Below is a small trained network, with its code and all its weights. Each question gives an input and a target symbol and asks what happens when units are switched off, that is, made to give their printed mean instead of their output.

import numpy as np


def w(rows, s, z=0):
    codes = np.array(rows[::2]) - 128.0
    scale = np.full(codes.shape[1], s)
    scale[-1] = z or s
    return codes * scale


def f(y):
    return np.maximum(y, 0)


def softmax(a):
    e = np.exp(a - a.max(-1, keepdims=True))
    return e / e.sum(-1, keepdims=True)


def log_softmax(a):
    a = a - a.max(-1, keepdims=True)
    return a - np.log(np.exp(a).sum(-1, keepdims=True))


def net(x, mask):
    ids = ['ΘΛΠΦΨΩαγδεζημξστ'.index(c) for c in x.split()]
    T = len(ids)
    res = E[ids] + P[:T]
    u = 0
    for l in range(2):
        r = res
        for j in range(2):
            rows = slice(2 * j, 2 * j + 2)
            q, k, v = (r @ M[l][rows].T for M in (Q, K, V))
            z = softmax(np.where(np.tri(T) > 0, q @ k.T / 2**0.5, -1e9)) @ v
            o = O[l][rows]
            res = res + np.where(mask[u + j], z, o[:, -1]) @ o[:, :-1]
        u += 2
        y = f(res @ A[l][:, :-1].T + A[l][:, -1])
        res = res + np.where(mask[u : u + 16], y, B[l][:, -1]) @ B[l][:, :-1]
        u += 16
    return log_softmax(res[-1] @ U[:, :-1].T + U[:, -1])


Q, K, V, O, A, B = {}, {}, {}, {}, {}, {}
E = w([
[189,176,53],'Θ',
[161,102,3],'Λ',
[103,160,145],'Π',
[117,160,154],'Φ',
[123,166,156],'Ψ',
[230,227,122],'Ω',
[20,18,102],'α',
[68,124,183],'γ',
[112,118,223],'δ',
[117,161,154],'ε',
[121,162,154],'ζ',
[123,161,156],'η',
[122,160,150],'μ',
[203,83,181],'ξ',
[110,54,52],'σ',
[116,157,153],'τ',
],0.0064)
P = w([
[30,253,94],'0',
[232,85,187],'1',
[213,89,182],'2',
[192,103,166],'3',
[187,105,170],'4',
[177,106,161],'5',
[176,114,163],'6',
[173,114,158],'7',
],0.0039)
Q[0] = w([
[103,136,102],'L0H0',
[175,89,254],'L0H0',
[129,128,138],'L0H1',
[130,124,151],'L0H1',
],0.004)
K[0] = w([
[166,100,86],'L0H0',
[6,253,227],'L0H0',
[121,131,127],'L0H1',
[108,133,129],'L0H1',
],0.0038)
V[0] = w([
[2,213,66],'L0H0',
[119,160,177],'L0H0',
[34,177,69],'L0H1',
[178,136,129],'L0H1',
],0.0049)
O[0] = w([
[2,202,96,31],'L0H0',
[100,148,195,247],'L0H0',
[16,184,84,3],'L0H1',
[198,145,140,165],'L0H1',
],0.0041,0.00053)
A[0] = w([
[49,111,87,155],'L0N0',
[44,110,85,157],'L0N1',
[74,221,162,220],'L0N2',
[168,103,46,157],'L0N3',
[61,254,188,254],'L0N4',
[57,156,12,118],'L0N5',
[181,240,29,154],'L0N6',
[122,116,179,89],'L0N7',
[41,109,83,158],'L0N8',
[136,137,162,96],'L0N9',
[103,154,10,165],'L0N10',
[144,50,41,190],'L0N11',
[45,81,103,140],'L0N12',
[96,199,159,202],'L0N13',
[171,232,34,155],'L0N14',
[137,166,21,192],'L0N15',
],0.0066,0.0034)
B[0] = w([
[16,122,97,149],'L0N0',
[2,116,96,151],'L0N1',
[93,152,199,213],'L0N2',
[179,97,43,157],'L0N3',
[93,160,222,252],'L0N4',
[56,202,64,148],'L0N5',
[217,244,74,171],'L0N6',
[122,151,76,138],'L0N7',
[13,120,99,151],'L0N8',
[116,142,104,133],'L0N9',
[110,192,37,155],'L0N10',
[134,30,61,166],'L0N11',
[4,69,126,147],'L0N12',
[107,150,194,200],'L0N13',
[204,255,71,168],'L0N14',
[157,192,46,166],'L0N15',
],0.006,0.0038)
Q[1] = w([
[94,142,157],'L1H0',
[81,144,195],'L1H0',
[180,178,88],'L1H1',
[99,190,246],'L1H1',
],0.013)
K[1] = w([
[60,150,125],'L1H0',
[21,180,124],'L1H0',
[254,159,116],'L1H1',
[52,248,162],'L1H1',
],0.011)
V[1] = w([
[111,154,221],'L1H0',
[41,172,108],'L1H0',
[185,161,247],'L1H1',
[32,3,239],'L1H1',
],0.0063)
O[1] = w([
[89,151,140,173],'L1H0',
[89,132,89,255],'L1H0',
[145,170,192,96],'L1H1',
[7,82,164,98],'L1H1',
],0.012,0.0088)
A[1] = w([
[156,65,207,168],'L1N0',
[149,141,220,178],'L1N1',
[80,175,117,1],'L1N2',
[160,36,146,193],'L1N3',
[141,160,209,165],'L1N4',
[114,156,80,181],'L1N5',
[146,140,210,172],'L1N6',
[148,142,219,177],'L1N7',
[104,136,52,197],'L1N8',
[249,224,87,133],'L1N9',
[152,1,85,165],'L1N10',
[111,111,82,57],'L1N11',
[108,135,67,183],'L1N12',
[146,149,219,172],'L1N13',
[114,155,80,180],'L1N14',
[142,52,99,151],'L1N15',
],0.0066,0.0068)
B[1] = w([
[109,159,96,145],'L1N0',
[128,174,104,162],'L1N1',
[248,110,126,141],'L1N2',
[115,142,73,146],'L1N3',
[130,157,106,161],'L1N4',
[145,97,142,172],'L1N5',
[128,171,106,158],'L1N6',
[128,171,105,162],'L1N7',
[149,84,143,184],'L1N8',
[104,108,182,251],'L1N9',
[120,130,80,160],'L1N10',
[121,178,124,139],'L1N11',
[146,93,140,173],'L1N12',
[130,169,102,162],'L1N13',
[145,96,142,171],'L1N14',
[123,130,88,148],'L1N15',
],0.013,0.015)
U = w([
[157,67,234,79],'Θ',
[192,89,98,92],'Λ',
[124,109,149,253],'Π',
[129,123,132,165],'Φ',
[130,129,128,247],'Ψ',
[168,177,161,53],'Ω',
[88,91,89,38],'α',
[70,67,255,119],'γ',
[51,176,149,20],'δ',
[128,122,135,211],'ε',
[129,123,132,163],'ζ',
[127,126,132,207],'η',
[131,125,132,175],'μ',
[148,205,7,42],'ξ',
[161,126,25,18],'σ',
[125,120,139,208],'τ',
],0.007,0.0019)

Each question gives the input, a string of symbols that net reads in full, and the target symbol t.
The units are the heads (2 rows each of Q, K, V and O) and the neurons (one row each of A and B). Each row of codes is followed by its name. A weight is (code - 128) times the scale printed after its matrix; where a second scale follows, it is the last column's (O, A, B and U).
mask holds one flag per unit, layer by layer, with each layer's heads first. A switched-off unit (its flag False) gives its mean, the last column of its rows in O or B, instead of its output. The means were averaged over made-up inputs and are rounded, as every weight is.
A unit's drop is (log p(t) with every unit on - log p(t) with that unit switched off) / (log p(t) with every unit on - log p(t) with every unit switched off).
most important unit: the unit with the biggest drop
k most important neurons: the k neurons with the biggest drops, biggest first
top k neurons in layer l: the k neurons of layer l with the biggest drops, biggest first
heads that matter: for each layer, one digit per head in row order, 1 if its drop is at least 0.15 and else 0, layers parted by /
drop of u: that unit's drop, to one decimal
input Ω γ η Λ ζ Ψ, target Ω: most important unit	L1H1
input δ γ σ Φ Λ σ, target σ: 3 most important neurons	[L0N11; L1N9; L1N10]
input ξ ξ Λ μ γ Ψ, target ξ: heads that matter	00 / 11
input δ ξ τ μ, target δ: heads that matter	00 / 01
input δ μ δ α γ α γ ζ, target δ: heads that matter	00 / 01
input γ Ω α δ δ Ψ Ω, target Ω: top 2 neurons in layer 0	[L0N6; L0N14]
input Λ γ Ψ Φ ε Π α ζ, target Λ: top 2 neurons in layer 0	[L0N5; L0N10]
input γ Ψ ε, target γ: heads that matter	11 / 11
input ξ α ε δ, target ξ: heads that matter	00 / 10
input Θ δ ξ μ, target Θ: heads that matter	00 / 01
input Ω δ γ, target Ω: heads that matter	00 / 01
input δ Λ α ξ, target ξ: heads that matter	00 / 10
input ξ γ δ δ η, target ξ: heads that matter	00 / 11
input ξ δ δ γ α γ δ ε, target ξ: most important unit	L1N9
input σ μ α δ η η, target σ: heads that matter	11 / 11
input ξ γ δ δ Θ Ω, target Ω: heads that matter	00 / 11
input γ τ Ψ ξ δ ξ, target ξ: 2 most important neurons	[L1N9; L0N4]
input Θ γ δ Λ γ Ω μ, target Θ: drop of L1N9	0.8
input Ω τ α Π δ Ω δ δ, target Ω: drop of L1H1	0.9
input δ δ ξ σ Π ξ γ, target δ: most important neuron	[L0N4]
input γ Ω η, target γ: drop of L0H0	0.3
